Below are the code and all the weights of a small trained network. Each question names an input and a class and asks about switching units off, where a switched-off unit gives its printed mean instead of its output.

import numpy as np


def w(rows, s, z=0):
    codes = np.array(rows[::2]) - 128.0
    scale = np.full(codes.shape[1], s)
    scale[-1] = z or s
    return codes * scale


def f(y):
    return np.maximum(y, 0)


def log_softmax(a):
    a = a - a.max(-1, keepdims=True)
    return a - np.log(np.exp(a).sum(-1, keepdims=True))


def net(x, mask):
    res = np.array(x, float).reshape(1, 6) / 4 @ E
    y = f(res @ A[0][:, :-1].T + A[0][:, -1])
    res = res + np.where(mask, y, B[0][:, -1]) @ B[0][:, :-1]
    return log_softmax(res[-1] @ U[:, :-1].T + U[:, -1])


A, B = {}, {}
E = w([
[128,128,128,128,130,125,126,129],'x0',
[149,131,231,191,149,101,162,196],'x1',
[138,175,162,69,230,178,94,119],'x2',
[75,254,102,129,91,142,197,179],'x3',
[105,56,82,98,157,183,159,241],'x4',
[200,149,50,233,209,138,148,125],'x5',
],0.0067)
A[0] = w([
[135,159,156,67,208,150,114,119,59],'n0',
[111,129,184,49,83,136,113,140,64],'n1',
[106,186,128,117,102,144,151,141,30],'n2',
[135,80,134,132,130,132,117,103,78],'n3',
[120,129,215,179,141,127,126,173,27],'n4',
[120,123,150,96,108,126,133,126,69],'n5',
[139,167,154,145,120,111,108,76,9],'n6',
[117,120,76,83,121,148,128,91,58],'n7',
[113,135,161,87,130,140,117,131,113],'n8',
[116,124,149,93,107,125,124,122,64],'n9',
[118,95,107,105,136,150,128,192,66],'n10',
[119,181,112,141,125,132,145,151,46],'n11',
[140,148,96,168,173,141,134,120,43],'n12',
[95,246,96,114,101,145,148,184,13],'n13',
[140,122,99,163,140,135,127,118,62],'n14',
[126,96,107,109,145,144,131,182,39],'n15',
[106,129,10,53,115,150,107,60,8],'n16',
[107,105,154,92,90,115,123,141,68],'n17',
[156,150,59,190,199,130,131,126,38],'n18',
[115,72,83,81,152,154,140,223,35],'n19',
[137,125,156,138,135,121,134,156,54],'n20',
[105,117,173,75,97,130,133,124,71],'n21',
[152,21,160,140,165,128,101,79,29],'n22',
[139,58,147,107,160,128,108,90,49],'n23',
[133,123,233,164,145,125,143,179,48],'n24',
[125,168,151,68,205,156,109,120,26],'n25',
[102,124,156,84,111,120,123,132,80],'n26',
[123,156,139,99,180,138,118,128,40],'n27',
[119,72,91,193,4,107,139,135,4],'n28',
[143,192,181,152,100,103,112,7,16],'n29',
[154,137,93,170,154,138,128,124,26],'n30',
],0.015,0.0036)
B[0] = w([
[101,110,130,115,97,38,138,143,213],'n0',
[132,85,126,205,136,148,122,126,219],'n1',
[145,86,122,92,120,155,115,122,182],'n2',
[138,106,129,102,116,151,127,140,170],'n3',
[188,196,129,131,122,122,127,127,194],'n4',
[124,116,133,158,126,144,127,123,159],'n5',
[74,151,125,120,142,143,129,119,174],'n6',
[174,179,121,131,122,114,125,120,189],'n7',
[127,110,128,169,130,114,129,130,177],'n8',
[131,114,128,160,133,139,129,114,162],'n9',
[75,157,128,120,150,144,130,110,196],'n10',
[153,96,125,99,113,143,123,128,174],'n11',
[132,100,114,181,129,126,127,125,185],'n12',
[168,62,131,44,116,182,122,125,242],'n13',
[122,114,142,169,128,132,129,122,166],'n14',
[83,153,124,116,145,150,131,118,184],'n15',
[224,224,141,142,136,129,136,139,254],'n16',
[126,103,127,182,130,133,136,127,181],'n17',
[125,81,135,217,133,152,123,123,236],'n18',
[36,179,123,113,157,161,121,117,242],'n19',
[152,159,119,126,119,127,119,117,150],'n20',
[130,99,120,183,137,151,126,129,193],'n21',
[163,78,122,54,110,181,127,129,231],'n22',
[149,81,124,87,116,160,127,128,200],'n23',
[202,205,121,133,136,121,133,127,212],'n24',
[104,109,141,116,101,37,135,139,208],'n25',
[136,100,112,168,139,133,125,121,178],'n26',
[116,118,135,116,109,77,134,137,170],'n27',
[100,104,145,105,103,1,131,146,231],'n28',
[28,178,117,103,169,172,129,128,239],'n29',
[125,106,127,180,129,136,126,127,179],'n30',
],0.035,0.0095)
U = w([
[119,70,117,221,145,129,119,124,162],'0',
[149,62,120,39,106,163,111,139,88],'1',
[29,172,112,102,183,134,129,119,72],'2',
[199,207,133,135,135,98,136,141,77],'3',
[86,96,155,110,93,2,140,169,250],'4',
],0.0078,0.0023)

Each question gives the input, the list of numbers given to net, and the class t.
The units are the neurons (one row each of A and B). Each row of codes is followed by its name. A weight is (code - 128) times the scale printed after its matrix; where a second scale follows, it is the last column's (A, B and U).
mask holds one flag per neuron, in row order. A switched-off neuron (its flag False) gives its mean, the last column of its row in B, instead of its output. The means were averaged over made-up inputs and are rounded, as every weight is.
A unit's drop is (log p(t) with every unit on - log p(t) with that unit switched off) / (log p(t) with every unit on - log p(t) with every unit switched off).
The circuit of an input: a set's keep is (log p(t) with only the set's units on - log p(t) with every unit switched off) / (log p(t) with every unit on - log p(t) with every unit switched off). Starting from the 12 units with the biggest drops (on a tie, the unit counted first), units are removed one at a time, each time the one whose removal leaves the highest keep (on an exact tie, the one counted first), for as long as the keep stays at least 0.8.
circuit, biggest first: the units of the circuit, biggest drop first
unit that matters most: the unit with the biggest drop
top k neurons: the k neurons with the biggest drops, biggest first
drop when u is switched off: that unit's drop, to one decimal
input [8,8,-1,6,5,-6], class 3: unit that matters most -> n24
input [1,8,-2,-3,-1,-6], class 3: top 2 neurons -> [n24; n4]
input [-4,-7,-7,-8,4,6], class 1: top 2 neurons -> [n22; n23]
input [-3,1,5,-1,2,-6], class 0: top 2 neurons -> [n1; n28]
input [-2,-7,-4,-5,8,-3], class 2: top 2 neurons -> [n19; n10]
input [-1,-5,8,-7,6,-7], class 4: top 2 neurons -> [n0; n25]
input [-5,-8,-3,-2,0,-8], class 0: top 3 neurons -> [n1; n21; n17]
input [2,5,1,-5,-3,0], class 1: top 2 neurons -> [n16; n22]
input [5,-6,2,5,-4,-2], class 3: top 2 neurons -> [n16; n22]
input [4,8,8,-7,7,-1], class 3: top 3 neurons -> [n24; n4; n13]
input [1,-5,5,8,-8,-4], class 1: top 4 neurons -> [n13; n2; n19; n11]
input [-2,8,-8,8,8,-2], class 1: top 4 neurons -> [n13; n29; n16; n2]
input [-6,5,-8,-7,-3,4], class 4: top 2 neurons -> [n28; n13]
input [0,4,-6,5,8,4], class 2: circuit, biggest first -> [n19]
input [2,5,8,-5,3,6], class 4: top 2 neurons -> [n0; n25]
input [6,8,-6,-2,-3,4], class 3: drop when n24 is switched off -> 0.2
input [-6,-4,-7,0,-2,-2], class 4: drop when n8 is switched off -> 0.0
input [6,4,6,-2,-5,3], class 4: drop when n28 is switched off -> -0.1
